Below are the code and all the weights of a small trained network. Each question names an input and a class and asks about switching units off, where a switched-off unit gives its printed mean instead of its output.

import numpy as np


def w(rows, s, z=0):
    codes = np.array(rows[::2]) - 128.0
    scale = np.full(codes.shape[1], s)
    scale[-1] = z or s
    return codes * scale


def f(y):
    return y / 2 * (1 + np.tanh(0.7978845608 * (y + 0.044715 * y**3)))


def log_softmax(a):
    a = a - a.max(-1, keepdims=True)
    return a - np.log(np.exp(a).sum(-1, keepdims=True))


def net(x, mask):
    res = np.array(x, float).reshape(1, 6) / 4 @ E
    y = f(res @ A[0][:, :-1].T + A[0][:, -1])
    res = res + np.where(mask, y, B[0][:, -1]) @ B[0][:, :-1]
    return log_softmax(res[-1] @ U[:, :-1].T + U[:, -1])


A, B = {}, {}
E = w([
[137,135,150,161,128,178,205],'x0',
[99,128,236,92,167,127,91],'x1',
[125,158,180,244,2,134,134],'x2',
[76,133,126,74,81,168,22],'x3',
[166,138,106,147,129,28,124],'x4',
[205,31,221,84,103,132,120],'x5',
],0.0095)
A[0] = w([
[153,38,109,72,164,214,134,150],'n1',
[126,152,163,157,87,54,111,176],'n2',
[84,120,201,98,132,211,157,164],'n3',
[141,108,117,139,138,56,133,191],'n4',
[66,171,161,155,134,198,158,208],'n5',
[175,133,169,164,92,95,145,150],'n6',
[92,118,98,161,163,202,132,186],'n7',
[68,155,156,138,66,122,43,175],'n8',
[142,94,114,26,90,173,61,200],'n9',
[182,133,150,189,71,129,158,176],'n10',
[120,188,47,121,166,46,110,255],'n11',
[66,123,144,148,77,180,104,178],'n12',
[167,120,162,226,99,98,182,178],'n13',
[197,132,145,114,134,74,112,176],'n14',
[116,152,218,97,113,181,87,216],'n15',
[159,85,124,66,147,70,114,181],'n16',
[107,81,205,127,182,145,152,184],'n17',
[22,123,142,141,88,138,79,119],'n18',
[168,108,144,64,165,112,98,157],'n19',
[119,178,34,201,119,112,169,135],'n20',
[181,78,149,170,79,135,158,180],'n21',
[126,180,58,173,161,125,140,132],'n22',
[215,98,172,208,47,88,167,148],'n23',
[95,157,116,101,109,174,79,179],'n24',
[159,131,63,137,133,122,124,188],'n25',
[120,142,138,122,186,7,147,154],'n26',
[134,134,154,89,225,48,93,147],'n27',
],0.011,0.0061)
B[0] = w([
[211,57,105,55,166,130,116,212],'n1',
[123,170,131,131,121,102,141,194],'n2',
[161,141,130,107,165,240,86,209],'n3',
[106,145,144,162,182,70,198,179],'n4',
[98,192,70,94,182,213,97,206],'n5',
[164,212,141,191,119,45,107,190],'n6',
[132,135,54,30,128,194,126,175],'n7',
[89,174,136,139,95,107,85,218],'n8',
[141,68,149,110,50,61,72,236],'n9',
[166,242,101,170,126,102,132,216],'n10',
[56,115,100,114,103,103,178,235],'n11',
[116,187,129,124,140,143,77,197],'n12',
[197,171,72,159,139,99,147,234],'n13',
[133,102,190,187,173,107,173,184],'n14',
[106,133,177,185,131,202,70,230],'n15',
[147,53,190,133,168,55,169,208],'n16',
[159,147,172,153,196,182,128,206],'n17',
[50,137,111,120,86,95,38,189],'n18',
[150,21,194,118,152,120,104,203],'n19',
[118,138,79,96,49,137,191,221],'n20',
[229,196,108,168,138,129,126,207],'n21',
[98,112,82,113,62,170,208,188],'n22',
[193,182,123,204,151,73,128,248],'n23',
[67,95,136,95,87,107,63,189],'n24',
[80,156,83,87,95,90,226,171],'n25',
[2,133,155,181,236,85,215,200],'n26',
[58,71,178,193,175,118,163,218],'n27',
],0.0079,0.013)
U = w([
[182,32,106,31,110,45,110,157],'0',
[88,144,40,70,38,133,210,138],'1',
[200,45,230,131,117,155,76,3],'2',
[225,227,118,199,116,47,156,169],'3',
[160,158,99,78,195,247,108,115],'4',
[40,180,132,110,60,127,1,157],'5',
[62,87,199,168,200,58,199,117],'6',
],0.008,0.0017)

Each question gives the input, the list of numbers given to net, and the class t.
The units are the neurons (one row each of A and B). Each row of codes is followed by its name. A weight is (code - 128) times the scale printed after its matrix; where a second scale follows, it is the last column's (A, B and U).
mask holds one flag per neuron, in row order. A switched-off neuron (its flag False) gives its mean, the last column of its row in B, instead of its output. The means were averaged over made-up inputs and are rounded, as every weight is.
A unit's drop is (log p(t) with every unit on - log p(t) with that unit switched off) / (log p(t) with every unit on - log p(t) with every unit switched off).
The circuit of an input: a set's keep is (log p(t) with only the set's units on - log p(t) with every unit switched off) / (log p(t) with every unit on - log p(t) with every unit switched off). Starting from the 12 units with the biggest drops (on a tie, the unit counted first), units are removed one at a time, each time the one whose removal leaves the highest keep (on an exact tie, the one counted first), for as long as the keep stays at least 0.8.
units of the circuit, in order: the units of the circuit, biggest drop first
k most important neurons: the k neurons with the biggest drops, biggest first
drop when u is switched off: that unit's drop, to one decimal
input [-8,-6,-4,-7,-6,1], class 6: units of the circuit, in order => [n13]
input [3,-6,-8,-8,8,-5], class 6: 2 most important neurons => [n26; n27]
input [-4,-2,-6,7,-7,0], class 0: units of the circuit, in order => [n1; n9]
input [-8,-4,6,-5,1,-6], class 1: 2 most important neurons => [n20; n22]
input [5,8,-1,3,1,0], class 2: units of the circuit, in order => [n10; n26]
input [1,-6,-2,1,-4,8], class 2: units of the circuit, in order => [n11; n20; n13]
input [4,-7,-8,-1,-5,7], class 0: 2 most important neurons => [n1; n15]
input [2,4,-7,7,2,-4], class 0: 2 most important neurons => [n9; n19]
input [-3,-6,-8,-6,3,-7], class 1: 2 most important neurons => [n20; n22]
input [5,-5,4,-6,6,-8], class 1: 3 most important neurons => [n20; n22; n11]
input [-5,2,6,-1,-8,8], class 3: 4 most important neurons => [n23; n21; n10; n6]
input [3,6,0,5,7,5], class 2: 2 most important neurons => [n11; n15]
input [-7,6,-5,7,-2,0], class 2: 2 most important neurons => [n19; n16]
input [4,5,-1,-8,5,-7], class 6: units of the circuit, in order => [n26]
input [-7,-5,2,3,0,-1], class 5: drop when n25 is switched off => -0.1
input [7,4,7,1,-8,2], class 4: drop when n3 is switched off => 0.1
input [-3,5,-1,-1,-8,2], class 2: drop when n20 is switched off => 0.1
input [-6,-1,-1,-2,-2,4], class 2: drop when n11 is switched off => 0.2
